Below are the code and all the weights of a small trained network. Each question names an input and a class and asks about switching units off, where a switched-off unit gives its printed mean instead of its output.

import numpy as np


def w(rows, s, z=0):
    codes = np.array(rows[::2]) - 128.0
    scale = np.full(codes.shape[1], s)
    scale[-1] = z or s
    return codes * scale


def norm(h):
    return h / np.sqrt((h * h).mean(-1, keepdims=True) + 1e-5)


def f(y):
    return np.maximum(y, 0)


def log_softmax(a):
    a = a - a.max(-1, keepdims=True)
    return a - np.log(np.exp(a).sum(-1, keepdims=True))


def net(x, mask):
    res = np.array(x, float).reshape(1, 4) / 4 @ E
    u = 0
    for l in range(2):
        y = f(norm(res) @ A[l][:, :-1].T + A[l][:, -1])
        res = res + np.where(mask[u : u + 11], y, B[l][:, -1]) @ B[l][:, :-1]
        u += 11
    return log_softmax(norm(res)[-1] @ U[:, :-1].T + U[:, -1])


A, B = {}, {}
E = w([
[84,104,223,99,145,154,134],'x0',
[230,91,175,90,132,214,104],'x1',
[137,255,146,142,109,94,87],'x2',
[92,133,87,131,182,154,55],'x3',
],0.0078)
A[0] = w([
[183,154,152,134,47,93,185,72],'L0N1',
[178,142,61,75,62,114,97,38],'L0N2',
[158,254,159,126,143,74,99,24],'L0N3',
[105,179,62,73,198,174,39,47],'L0N4',
[215,142,74,162,113,73,122,70],'L0N5',
[160,171,166,177,130,169,105,108],'L0N6',
[68,170,95,181,176,101,166,94],'L0N7',
[87,93,248,122,84,176,88,192],'L0N8',
[169,125,61,168,109,128,122,50],'L0N9',
[135,195,157,148,86,134,60,183],'L0N10',
[100,135,223,149,135,111,97,1],'L0N11',
],0.0091,0.0027)
B[0] = w([
[147,108,153,189,224,82,61,214],'L0N1',
[140,188,156,80,154,151,137,190],'L0N2',
[56,75,80,149,122,148,183,249],'L0N3',
[216,119,191,156,208,98,133,223],'L0N4',
[114,132,171,60,195,172,170,219],'L0N5',
[110,90,102,157,91,181,93,188],'L0N6',
[95,108,204,79,88,105,38,225],'L0N7',
[141,180,63,108,168,99,115,255],'L0N8',
[89,138,138,2,102,120,176,188],'L0N9',
[146,63,68,198,112,175,146,239],'L0N10',
[109,205,79,55,191,163,148,173],'L0N11',
],0.0092,0.0057)
A[1] = w([
[174,144,152,147,118,75,161,32],'L1N1',
[149,138,248,177,201,93,129,114],'L1N2',
[93,140,139,169,62,121,107,130],'L1N3',
[196,169,119,128,166,196,59,2],'L1N4',
[110,120,132,140,130,80,166,202],'L1N5',
[137,50,104,126,127,158,100,239],'L1N6',
[88,242,92,56,156,172,135,112],'L1N7',
[196,108,125,116,80,205,137,212],'L1N8',
[114,56,106,127,147,125,159,73],'L1N9',
[79,152,139,80,147,154,171,74],'L1N10',
[139,154,165,105,105,159,62,122],'L1N11',
],0.011,0.0021)
B[1] = w([
[207,169,151,126,194,95,47,140],'L1N1',
[213,251,91,148,178,70,55,222],'L1N2',
[104,25,152,239,75,58,125,154],'L1N3',
[109,130,157,104,14,59,135,250],'L1N4',
[152,61,193,151,83,157,31,185],'L1N5',
[60,165,114,235,74,101,142,234],'L1N6',
[133,78,176,89,181,140,238,255],'L1N7',
[6,67,200,135,123,56,90,216],'L1N8',
[111,232,2,238,154,200,184,208],'L1N9',
[175,137,130,98,164,195,195,206],'L1N10',
[36,63,50,71,72,77,205,153],'L1N11',
],0.0062,0.0065)
U = w([
[8,57,47,231,144,189,192,201],'0',
[106,138,144,49,254,135,205,232],'1',
[181,162,144,178,213,27,47,213],'2',
[45,35,214,105,43,35,55,199],'3',
[146,187,53,114,142,101,138,93],'4',
[123,235,112,144,32,250,99,2],'5',
[232,155,10,79,16,134,150,2],'6',
],0.0081,0.0046)

Each question gives the input, the list of numbers given to net, and the class t.
The units are the neurons (one row each of A and B). Each row of codes is followed by its name. A weight is (code - 128) times the scale printed after its matrix; where a second scale follows, it is the last column's (A, B and U).
mask holds one flag per neuron, layer by layer. A switched-off neuron (its flag False) gives its mean, the last column of its row in B, instead of its output. The means were averaged over made-up inputs and are rounded, as every weight is.
A unit's drop is (log p(t) with every unit on - log p(t) with that unit switched off) / (log p(t) with every unit on - log p(t) with every unit switched off).
The circuit of an input: a set's keep is (log p(t) with only the set's units on - log p(t) with every unit switched off) / (log p(t) with every unit on - log p(t) with every unit switched off). Starting from the 12 units with the biggest drops (on a tie, the unit counted first), units are removed one at a time, each time the one whose removal leaves the highest keep (on an exact tie, the one counted first), for as long as the keep stays at least 0.8.
circuit, biggest first: the units of the circuit, biggest drop first
unit that matters most: the unit with the biggest drop
k most important neurons: the k neurons with the biggest drops, biggest first
k most important neurons of layer l: the k neurons of layer l with the biggest drops, biggest first
input [-3,-7,0,-3], class 3: 2 most important neurons => (L0N4 L0N7)
input [1,3,-5,6], class 2: unit that matters most => L0N4
input [-4,-7,4,-5], class 3: 2 most important neurons => (L0N7 L0N4)
input [4,3,8,-7], class 0: circuit, biggest first => (L0N3 L0N10)
input [3,-6,-3,-7], class 2: 2 most important neurons => (L1N2 L0N1)
input [-6,-4,-5,-7], class 2: circuit, biggest first => (L0N1 L0N3)
input [-5,-1,-5,6], class 2: circuit, biggest first => (L0N4 L0N3)
input [-3,-2,-5,6], class 2: circuit, biggest first => (L0N4 L0N3)
input [-7,-6,-4,1], class 1: 4 most important neurons of layer 0 => (L0N5 L0N10 L0N9 L0N3)
input [3,8,1,-8], class 2: circuit, biggest first => (L0N1 L1N2)
input [2,6,-7,-4], class 0: 3 most important neurons => (L1N9 L0N7 L0N4)
input [-1,-8,-6,-5], class 3: 4 most important neurons => (L0N7 L0N10 L0N3 L1N5)
input [5,7,1,5], class 3: 3 most important neurons of layer 0 => (L0N1 L0N6 L0N5)
input [-8,4,6,-1], class 1: 3 most important neurons => (L0N5 L0N2 L0N9)
input [-5,-2,-1,6], class 2: circuit, biggest first => (L0N4)
input [0,6,-1,8], class 2: circuit, biggest first => (L0N4 L1N2)
input [5,5,-7,-5], class 0: 3 most important neurons => (L0N4 L0N5 L1N9)
input [-5,-7,-6,-2], class 3: circuit, biggest first => (L0N7 L1N5)
input [-1,-4,0,2], class 3: 2 most important neurons => (L0N7 L0N1)
input [-6,0,5,-6], class 1: circuit, biggest first => (L0N5)
